Here is a tiny trained network, its code and every weight. The questions are about switching its units off for an input and a class, where a switched-off unit gives its printed mean instead of its output.

import numpy as np


def w(rows, s, z=0):
    codes = np.array(rows[::2]) - 128.0
    scale = np.full(codes.shape[1], s)
    scale[-1] = z or s
    return codes * scale


def f(y):
    return np.maximum(y, 0)


def log_softmax(a):
    a = a - a.max(-1, keepdims=True)
    return a - np.log(np.exp(a).sum(-1, keepdims=True))


def net(x, mask):
    res = np.array(x, float).reshape(1, 4) / 4 @ E
    y = f(res @ A[0][:, :-1].T + A[0][:, -1])
    res = res + np.where(mask, y, B[0][:, -1]) @ B[0][:, :-1]
    return log_softmax(res[-1] @ U[:, :-1].T + U[:, -1])


A, B = {}, {}
E = w([
[225,219,194],'x0',
[99,239,47],'x1',
[254,76,41],'x2',
[127,129,129],'x3',
],0.0058)
A[0] = w([
[189,127,90,93],'neuron 1',
[58,188,145,152],'neuron 2',
[92,108,99,82],'neuron 3',
[135,10,157,112],'neuron 4',
[106,73,120,120],'neuron 5',
[77,126,168,112],'neuron 6',
[96,147,167,51],'neuron 7',
[51,120,149,119],'neuron 8',
[99,122,182,178],'neuron 9',
[182,84,108,88],'neuron 10',
[91,91,95,80],'neuron 11',
[152,138,184,141],'neuron 12',
[179,144,141,105],'neuron 13',
[109,170,94,219],'neuron 14',
[61,179,50,110],'neuron 15',
[194,147,52,116],'neuron 16',
[27,104,95,120],'neuron 17',
[40,128,153,128],'neuron 18',
[78,65,54,82],'neuron 19',
[174,127,192,133],'neuron 20',
[166,112,91,2],'neuron 21',
[105,84,117,98],'neuron 22',
[167,193,146,160],'neuron 23',
[164,137,191,139],'neuron 24',
[122,82,146,112],'neuron 25',
[159,89,214,136],'neuron 26',
[85,149,211,124],'neuron 27',
[183,96,117,108],'neuron 28',
[124,147,103,91],'neuron 29',
[106,135,148,53],'neuron 30',
[133,101,151,68],'neuron 31',
[209,143,163,105],'neuron 32',
[154,176,181,57],'neuron 33',
[145,101,87,105],'neuron 34',
[84,162,69,127],'neuron 35',
[152,93,80,95],'neuron 36',
[159,112,48,113],'neuron 37',
[154,152,155,65],'neuron 38',
[114,167,44,68],'neuron 39',
[153,195,120,126],'neuron 40',
[199,86,238,105],'neuron 41',
[86,63,88,102],'neuron 42',
[116,58,153,110],'neuron 43',
[96,139,155,26],'neuron 44',
[92,65,254,126],'neuron 45',
[65,155,178,63],'neuron 46',
[158,155,158,58],'neuron 47',
],0.014,0.0074)
B[0] = w([
[155,151,189,184],'neuron 1',
[172,90,147,241],'neuron 2',
[68,130,157,157],'neuron 3',
[154,201,43,235],'neuron 4',
[86,129,153,186],'neuron 5',
[171,85,167,189],'neuron 6',
[145,98,165,150],'neuron 7',
[177,103,148,211],'neuron 8',
[166,58,131,218],'neuron 9',
[167,126,174,180],'neuron 10',
[49,158,183,169],'neuron 11',
[85,107,120,184],'neuron 12',
[70,128,152,168],'neuron 13',
[171,137,54,251],'neuron 14',
[144,188,95,224],'neuron 15',
[142,116,193,224],'neuron 16',
[78,148,140,240],'neuron 17',
[167,74,150,230],'neuron 18',
[66,143,186,217],'neuron 19',
[80,113,127,192],'neuron 20',
[247,47,223,136],'neuron 21',
[89,143,147,165],'neuron 22',
[76,117,114,222],'neuron 23',
[54,119,129,192],'neuron 24',
[164,174,108,167],'neuron 25',
[163,165,90,210],'neuron 26',
[196,97,187,219],'neuron 27',
[159,111,162,182],'neuron 28',
[146,155,112,140],'neuron 29',
[231,69,225,132],'neuron 30',
[170,200,61,135],'neuron 31',
[88,135,148,196],'neuron 32',
[74,141,178,166],'neuron 33',
[167,110,154,168],'neuron 34',
[175,211,83,202],'neuron 35',
[155,123,144,175],'neuron 36',
[189,56,202,206],'neuron 37',
[83,158,142,142],'neuron 38',
[156,202,104,181],'neuron 39',
[75,155,102,196],'neuron 40',
[136,178,94,220],'neuron 41',
[24,116,182,207],'neuron 42',
[182,188,81,190],'neuron 43',
[234,55,254,135],'neuron 44',
[148,229,53,253],'neuron 45',
[169,135,185,187],'neuron 46',
[58,143,158,144],'neuron 47',
],0.0078,0.0064)
U = w([
[255,99,188,78],'0',
[151,142,67,248],'1',
[189,251,27,40],'2',
[23,160,155,94],'3',
],0.01,0.013)

Each question gives the input, the list of numbers given to net, and the class t.
The units are the neurons (one row each of A and B). Each row of codes is followed by its name. A weight is (code - 128) times the scale printed after its matrix; where a second scale follows, it is the last column's (A, B and U).
mask holds one flag per neuron, in row order. A switched-off neuron (its flag False) gives its mean, the last column of its row in B, instead of its output. The means were averaged over made-up inputs and are rounded, as every weight is.
A unit's drop is (log p(t) with every unit on - log p(t) with that unit switched off) / (log p(t) with every unit on - log p(t) with every unit switched off).
The circuit of an input: a set's keep is (log p(t) with only the set's units on - log p(t) with every unit switched off) / (log p(t) with every unit on - log p(t) with every unit switched off). Starting from the 12 units with the biggest drops (on a tie, the unit counted first), units are removed one at a time, each time the one whose removal leaves the highest keep (on an exact tie, the one counted first), for as long as the keep stays at least 0.8.
units of the circuit, in order: the units of the circuit, biggest drop first
most important unit: the unit with the biggest drop
k most important neurons: the k neurons with the biggest drops, biggest first
drop of u: that unit's drop, to one decimal
input [-8,7,-1,0], class 3: units of the circuit, in order : (neuron 19)
input [-3,3,6,-2], class 0: units of the circuit, in order : (neuron 37; neuron 16)
input [-6,-5,2,-2], class 3: 3 most important neurons : (neuron 42; neuron 19; neuron 14)
input [-4,-5,-2,-2], class 2: units of the circuit, in order : (neuron 45; neuron 4)
input [8,-8,5,0], class 2: 2 most important neurons : (neuron 41; neuron 26)
input [-7,-4,3,-5], class 3: units of the circuit, in order : (neuron 42; neuron 19)
input [-7,-8,-5,-1], class 2: 2 most important neurons : (neuron 45; neuron 4)
input [-3,-5,0,1], class 2: 3 most important neurons : (neuron 4; neuron 45; neuron 43)
input [-2,8,-6,-6], class 2: 2 most important neurons : (neuron 15; neuron 35)
input [-7,0,6,1], class 3: 3 most important neurons : (neuron 42; neuron 19; neuron 11)
input [-7,6,7,6], class 0: 2 most important neurons : (neuron 37; neuron 16)
input [-7,-7,5,-2], class 2: 2 most important neurons : (neuron 4; neuron 43)
input [6,5,7,4], class 0: 2 most important neurons : (neuron 16; neuron 37)
input [8,-7,-4,2], class 3: most important unit : neuron 24
input [5,8,8,8], class 0: 2 most important neurons : (neuron 37; neuron 16)
input [6,5,3,3], class 3: drop of neuron 13 : 0.1
input [-1,3,5,-1], class 0: drop of neuron 37 : 0.3
input [0,-8,-1,-5], class 2: drop of neuron 45 : 0.1
input [-4,-1,0,-3], class 3: drop of neuron 19 : 0.2
input [3,-5,3,3], class 2: most important neuron : (neuron 41)
input [-5,-2,0,-4], class 3: 2 most important neurons : (neuron 42; neuron 19)
